Here is a tiny trained network, its code and every weight. The questions are about switching its units off for an input and a class, where a switched-off unit gives its printed mean instead of its output.

import numpy as np


def w(rows, s, z=0):
    codes = np.array(rows[::2]) - 128.0
    scale = np.full(codes.shape[1], s)
    scale[-1] = z or s
    return codes * scale


def norm(h):
    return h / np.sqrt((h * h).mean(-1, keepdims=True) + 1e-5)


def f(y):
    return np.maximum(y, 0)


def log_softmax(a):
    a = a - a.max(-1, keepdims=True)
    return a - np.log(np.exp(a).sum(-1, keepdims=True))


def net(x, mask):
    res = np.array(x, float).reshape(1, 3) / 4 @ E
    u = 0
    for l in range(4):
        y = f(norm(res) @ A[l][:, :-1].T + A[l][:, -1])
        res = res + np.where(mask[u : u + 9], y, B[l][:, -1]) @ B[l][:, :-1]
        u += 9
    return log_softmax(norm(res)[-1] @ U[:, :-1].T + U[:, -1])


A, B = {}, {}
E = w([
[99,253,86],'x0',
[195,139,218],'x1',
[5,73,176],'x2',
],0.0054)
A[0] = w([
[98,165,122,101],'L0N1',
[144,218,191,139],'L0N2',
[151,112,137,2],'L0N3',
[219,126,72,102],'L0N4',
[181,88,65,114],'L0N5',
[146,89,65,121],'L0N6',
[66,86,149,105],'L0N7',
[118,255,145,126],'L0N8',
[149,99,67,149],'L0N9',
],0.015,0.0079)
B[0] = w([
[157,102,73,157],'L0N1',
[176,48,98,234],'L0N2',
[157,75,4,128],'L0N3',
[62,39,25,222],'L0N4',
[54,80,102,189],'L0N5',
[55,42,172,174],'L0N6',
[64,131,116,199],'L0N7',
[194,119,35,254],'L0N8',
[84,70,177,188],'L0N9',
],0.012,0.0069)
A[1] = w([
[177,122,146,3],'L1N1',
[100,193,107,2],'L1N2',
[66,110,76,76],'L1N3',
[85,138,90,64],'L1N4',
[191,143,71,155],'L1N5',
[71,76,212,151],'L1N6',
[192,103,163,106],'L1N7',
[130,246,66,97],'L1N8',
[95,157,129,138],'L1N9',
],0.013,0.0083)
B[1] = w([
[193,32,71,128],'L1N1',
[146,84,8,128],'L1N2',
[86,103,116,214],'L1N3',
[49,148,136,143],'L1N4',
[183,125,66,233],'L1N5',
[178,110,195,254],'L1N6',
[13,78,113,146],'L1N7',
[251,103,149,140],'L1N8',
[180,122,162,148],'L1N9',
],0.011,0.0067)
A[2] = w([
[170,114,212,132],'L2N1',
[113,184,114,42],'L2N2',
[121,189,99,36],'L2N3',
[163,101,74,180],'L2N4',
[177,99,139,179],'L2N5',
[94,251,164,2],'L2N6',
[90,225,151,2],'L2N7',
[131,175,209,112],'L2N8',
[123,138,166,2],'L2N9',
],0.018,0.0083)
B[2] = w([
[192,71,176,162],'L2N1',
[55,172,132,128],'L2N2',
[66,126,171,128],'L2N3',
[150,174,35,250],'L2N4',
[214,135,127,199],'L2N5',
[237,28,55,128],'L2N6',
[76,60,45,128],'L2N7',
[252,103,89,139],'L2N8',
[229,63,76,128],'L2N9',
],0.012,0.011)
A[3] = w([
[157,147,86,50],'L3N1',
[140,223,181,8],'L3N2',
[177,136,112,155],'L3N3',
[171,90,47,184],'L3N4',
[42,146,153,102],'L3N5',
[54,113,153,160],'L3N6',
[124,252,213,2],'L3N7',
[66,236,180,2],'L3N8',
[94,64,145,175],'L3N9',
],0.014,0.0083)
B[3] = w([
[205,183,59,144],'L3N1',
[85,69,211,128],'L3N2',
[207,157,122,171],'L3N3',
[156,223,59,248],'L3N4',
[180,200,223,141],'L3N5',
[109,176,121,163],'L3N6',
[245,56,49,128],'L3N7',
[71,44,87,128],'L3N8',
[81,172,158,191],'L3N9',
],0.011,0.014)
U = w([
[241,56,180,155],'0',
[215,141,1,252],'1',
[50,228,168,57],'2',
[26,73,32,183],'3',
[68,70,215,164],'4',
[112,226,115,2],'5',
],0.015,0.0083)

Each question gives the input, the list of numbers given to net, and the class t.
The units are the neurons (one row each of A and B). Each row of codes is followed by its name. A weight is (code - 128) times the scale printed after its matrix; where a second scale follows, it is the last column's (A, B and U).
mask holds one flag per neuron, layer by layer. A switched-off neuron (its flag False) gives its mean, the last column of its row in B, instead of its output. The means were averaged over made-up inputs and are rounded, as every weight is.
A unit's drop is (log p(t) with every unit on - log p(t) with that unit switched off) / (log p(t) with every unit on - log p(t) with every unit switched off).
most important unit: the unit with the biggest drop
top k neurons: the k neurons with the biggest drops, biggest first
top k neurons in layer l: the k neurons of layer l with the biggest drops, biggest first
drop of u: that unit's drop, to one decimal
input [-3,-8,7], class 2: most important unit -> L0N7
input [-8,-1,2], class 0: top 3 neurons -> L0N4; L1N6; L2N1
input [5,-4,8], class 2: top 2 neurons in layer 1 -> L1N5; L1N4
input [-5,-1,3], class 0: top 4 neurons -> L0N8; L0N4; L1N6; L0N5
input [-2,0,6], class 4: top 2 neurons -> L2N4; L0N7
input [-8,-1,-2], class 3: top 2 neurons in layer 3 -> L3N3; L3N5
input [-1,4,5], class 0: top 2 neurons -> L0N8; L0N4
input [-8,1,-6], class 3: top 3 neurons in layer 0 -> L0N4; L0N5; L0N8
input [-5,-1,-2], class 3: top 2 neurons -> L0N4; L0N5
input [-6,-3,-2], class 3: top 2 neurons -> L0N5; L0N4
input [0,-7,0], class 4: top 2 neurons in layer 0 -> L0N8; L0N4
input [-4,-8,8], class 2: top 2 neurons in layer 0 -> L0N7; L0N2
input [-8,-8,-4], class 3: top 2 neurons in layer 0 -> L0N4; L0N5
input [-7,2,0], class 0: most important unit -> L0N8
input [-1,1,7], class 0: top 2 neurons in layer 2 -> L2N8; L2N1
input [-8,-5,-4], class 3: drop of L0N4 -> 0.2
input [-8,-8,2], class 4: drop of L0N8 -> 0.2
input [-5,5,8], class 0: drop of L0N4 -> 0.3
input [0,-3,-8], class 3: drop of L0N4 -> 0.3
input [2,-7,6], class 2: top 2 neurons in layer 0 -> L0N8; L0N4
input [-8,4,0], class 0: top neuron -> L0N8
input [0,4,3], class 0: top 2 neurons in layer 2 -> L2N4; L2N1
